Below are the code and all the weights of a small trained network. Each question names an input and a target symbol and asks about switching units off, where a switched-off unit gives its printed mean instead of its output.

import numpy as np


def w(rows, s, z=0):
    codes = np.array(rows[::2]) - 128.0
    scale = np.full(codes.shape[1], s)
    scale[-1] = z or s
    return codes * scale


def norm(h):
    return h / np.sqrt((h * h).mean(-1, keepdims=True) + 1e-5)


def softmax(a):
    e = np.exp(a - a.max(-1, keepdims=True))
    return e / e.sum(-1, keepdims=True)


def log_softmax(a):
    a = a - a.max(-1, keepdims=True)
    return a - np.log(np.exp(a).sum(-1, keepdims=True))


def net(x, mask):
    ids = ['αηλξπστψ'.index(c) for c in x.split()]
    T = len(ids)
    res = E[ids] + P[:T]
    u = 0
    for l in range(2):
        r = norm(res)
        for j in range(3):
            rows = slice(2 * j, 2 * j + 2)
            q, k, v = (r @ M[l][rows].T for M in (Q, K, V))
            z = softmax(np.where(np.tri(T) > 0, q @ k.T / 2**0.5, -1e9)) @ v
            o = O[l][rows]
            res = res + np.where(mask[u + j], z, o[:, -1]) @ o[:, :-1]
        u += 3
    return log_softmax(norm(res)[-1] @ U[:, :-1].T + U[:, -1])


Q, K, V, O = {}, {}, {}, {}
E = w([
[122,90,182],'α',
[210,107,133],'η',
[161,174,3],'λ',
[163,206,186],'ξ',
[144,132,136],'π',
[136,88,107],'σ',
[57,180,136],'τ',
[97,192,167],'ψ',
],0.022)
P = w([
[161,1,18],'0',
[229,36,49],'1',
[154,128,100],'2',
[122,43,42],'3',
[171,167,121],'4',
[119,57,55],'5',
[98,125,81],'6',
[93,85,52],'7',
[88,96,78],'8',
[24,109,115],'9',
[115,152,82],'10',
[14,71,104],'11',
],0.0032)
Q[0] = w([
[141,159,226],'0.h1',
[251,74,95],'0.h1',
[228,81,61],'0.h2',
[109,136,190],'0.h2',
[125,202,226],'0.h3',
[43,133,36],'0.h3',
],0.022)
K[0] = w([
[167,75,182],'0.h1',
[220,132,83],'0.h1',
[179,6,153],'0.h2',
[119,176,152],'0.h2',
[156,209,72],'0.h3',
[133,37,97],'0.h3',
],0.025)
V[0] = w([
[168,108,130],'0.h1',
[207,44,187],'0.h1',
[152,3,215],'0.h2',
[67,197,220],'0.h2',
[138,115,254],'0.h3',
[120,110,77],'0.h3',
],0.0062)
O[0] = w([
[125,88,108,147],'0.h1',
[139,2,53,206],'0.h1',
[20,79,114,75],'0.h2',
[204,210,213,254],'0.h2',
[231,178,145,163],'0.h3',
[72,118,117,86],'0.h3',
],0.0071,0.0033)
Q[1] = w([
[191,135,57],'1.h1',
[151,159,253],'1.h1',
[175,212,182],'1.h2',
[84,114,90],'1.h2',
[81,186,65],'1.h3',
[83,116,21],'1.h3',
],0.029)
K[1] = w([
[183,101,80],'1.h1',
[137,81,224],'1.h1',
[142,167,56],'1.h2',
[85,120,223],'1.h2',
[134,171,252],'1.h3',
[103,107,234],'1.h3',
],0.027)
V[1] = w([
[194,205,3],'1.h1',
[164,96,210],'1.h1',
[152,183,16],'1.h2',
[111,160,92],'1.h2',
[108,115,197],'1.h3',
[129,57,197],'1.h3',
],0.026)
O[1] = w([
[71,17,251,179],'1.h1',
[166,134,56,236],'1.h1',
[89,34,219,241],'1.h2',
[135,108,152,114],'1.h2',
[152,91,82,2],'1.h3',
[194,148,89,102],'1.h3',
],0.021,0.0059)
U = w([
[148,229,250,82],'α',
[20,98,69,90],'η',
[123,152,100,254],'λ',
[19,148,188,144],'ξ',
[174,103,194,65],'π',
[89,141,152,70],'σ',
[59,106,124,107],'τ',
[220,10,148,64],'ψ',
],0.014,0.0098)

Each question gives the input, a string of symbols that net reads in full, and the target symbol t.
The units are the heads (2 rows each of Q, K, V and O). Each row of codes is followed by its name. A weight is (code - 128) times the scale printed after its matrix; where a second scale follows, it is the last column's (O and U).
mask holds one flag per head, layer by layer. A switched-off head (its flag False) gives its mean, the last column of its rows in O, instead of its output. The means were averaged over made-up inputs and are rounded, as every weight is.
A unit's drop is (log p(t) with every unit on - log p(t) with that unit switched off) / (log p(t) with every unit on - log p(t) with every unit switched off).
The circuit of an input: a set's keep is (log p(t) with only the set's units on - log p(t) with every unit switched off) / (log p(t) with every unit on - log p(t) with every unit switched off). Starting from all 6 units, units are removed one at a time, each time the one whose removal leaves the highest keep (on an exact tie, the one counted first), for as long as the keep stays at least 0.8.
units of the circuit, in order: the units of the circuit, biggest drop first
heads that matter: for each layer, one digit per head in row order, 1 if its drop is at least 0.15 and else 0, layers parted by /
drop when u is switched off: that unit's drop, to one decimal
input σ τ ψ σ ψ η π ψ, target α: units of the circuit, in order : [1.h3 0.h2]
input ψ λ ψ ψ ψ σ, target ξ: units of the circuit, in order : [1.h1]
input α η η ψ λ ψ ξ, target ξ: heads that matter : 100 / 011
input π α ξ ψ η σ π, target λ: heads that matter : 010 / 010
input ψ ψ ψ α ψ ψ τ α ψ ψ π, target λ: heads that matter : 000 / 010
input ψ ψ λ ξ, target ξ: heads that matter : 000 / 001
input σ η ψ ψ λ λ η ψ σ α τ, target λ: heads that matter : 000 / 100
input ψ ψ ψ σ τ ψ ψ ψ, target α: heads that matter : 110 / 000
input ξ ψ ψ σ, target η: units of the circuit, in order : [0.h2 1.h2]
input η α ψ λ σ, target ξ: heads that matter : 100 / 100
input η η ψ ψ α ψ α α τ σ, target λ: heads that matter : 000 / 010
input ψ σ α ψ σ, target λ: heads that matter : 010 / 010
input λ τ π ψ ψ ψ η π τ η ψ η, target ξ: drop when 1.h2 is switched off : 0.0
input ψ α ψ ψ, target λ: drop when 1.h1 is switched off : 0.3
input α ψ η η α ψ τ λ, target ξ: drop when 1.h1 is switched off : 1.0
input σ ξ η ψ α ξ, target λ: drop when 1.h1 is switched off : 0.8
